Below are the code and all the weights of a small trained network. Each question names an input and a class and asks about switching units off, where a switched-off unit gives its printed mean instead of its output.

import numpy as np


def w(rows, s, z=0):
    codes = np.array(rows[::2]) - 128.0
    scale = np.full(codes.shape[1], s)
    scale[-1] = z or s
    return codes * scale


def f(y):
    return np.maximum(y, 0)


def log_softmax(a):
    a = a - a.max(-1, keepdims=True)
    return a - np.log(np.exp(a).sum(-1, keepdims=True))


def net(x, mask):
    res = np.array(x, float).reshape(1, 7) / 4 @ E
    y = f(res @ A[0][:, :-1].T + A[0][:, -1])
    res = res + np.where(mask, y, B[0][:, -1]) @ B[0][:, :-1]
    return log_softmax(res[-1] @ U[:, :-1].T + U[:, -1])


A, B = {}, {}
E = w([
[166,21,249],'x0',
[127,131,126],'x1',
[124,149,108],'x2',
[128,135,117],'x3',
[130,124,132],'x4',
[224,95,2],'x5',
[126,132,128],'x6',
],0.0074)
A[0] = w([
[67,201,166,172],'N0',
[173,6,240,173],'N1',
[100,177,171,8],'N2',
[154,106,104,88],'N3',
[131,169,95,129],'N4',
[101,45,151,145],'N5',
[50,116,166,18],'N6',
[234,123,178,253],'N7',
[114,23,183,5],'N8',
[88,50,143,61],'N9',
[137,74,43,156],'N10',
[198,101,88,64],'N11',
[127,111,162,43],'N12',
[178,58,144,242],'N13',
],0.012,0.003)
B[0] = w([
[168,5,149,188],'N0',
[129,162,114,253],'N1',
[252,202,123,153],'N2',
[154,119,220,146],'N3',
[114,41,73,163],'N4',
[78,61,13,176],'N5',
[242,117,169,164],'N6',
[21,178,44,187],'N7',
[159,126,80,188],'N8',
[172,134,1,158],'N9',
[103,109,203,184],'N10',
[246,133,232,167],'N11',
[176,143,62,147],'N12',
[103,172,155,189],'N13',
],0.0053,0.012)
U = w([
[141,62,133,219],'0',
[248,109,178,52],'1',
[148,162,136,202],'2',
[131,149,131,167],'3',
[139,108,124,126],'4',
[138,153,132,107],'5',
[111,149,78,4],'6',
],0.014,0.0043)

Each question gives the input, the list of numbers given to net, and the class t.
The units are the neurons (one row each of A and B). Each row of codes is followed by its name. A weight is (code - 128) times the scale printed after its matrix; where a second scale follows, it is the last column's (A, B and U).
mask holds one flag per neuron, in row order. A switched-off neuron (its flag False) gives its mean, the last column of its row in B, instead of its output. The means were averaged over made-up inputs and are rounded, as every weight is.
A unit's drop is (log p(t) with every unit on - log p(t) with that unit switched off) / (log p(t) with every unit on - log p(t) with every unit switched off).
The circuit of an input: a set's keep is (log p(t) with only the set's units on - log p(t) with every unit switched off) / (log p(t) with every unit on - log p(t) with every unit switched off). Starting from the 12 units with the biggest drops (on a tie, the unit counted first), units are removed one at a time, each time the one whose removal leaves the highest keep (on an exact tie, the one counted first), for as long as the keep stays at least 0.8.
units of the circuit, in order: the units of the circuit, biggest drop first
top k neurons: the k neurons with the biggest drops, biggest first
drop of u: that unit's drop, to one decimal
input [-2,-4,-1,-3,-4,7,-2], class 1: units of the circuit, in order	N11
input [-5,-5,-5,2,-7,7,6], class 1: units of the circuit, in order	N11; N7
input [-8,3,3,2,6,8,2], class 1: units of the circuit, in order	N11; N7
input [-6,5,2,-8,2,-6,5], class 0: top 2 neurons	N0; N1
input [6,2,5,-1,-4,4,-2], class 6: units of the circuit, in order	N7; N0
input [4,6,-1,-6,-8,4,-6], class 3: top 2 neurons	N7; N0
input [6,4,8,-1,-1,4,-6], class 5: top 3 neurons	N7; N0; N13
input [0,4,-8,5,3,-8,6], class 1: top 2 neurons	N6; N2
input [-7,-7,3,-7,4,4,0], class 0: drop of N10	0.2
input [-5,-1,6,-2,-6,8,7], class 1: drop of N11	0.6
input [-6,-7,-2,0,3,-7,-1], class 1: drop of N5	0.1
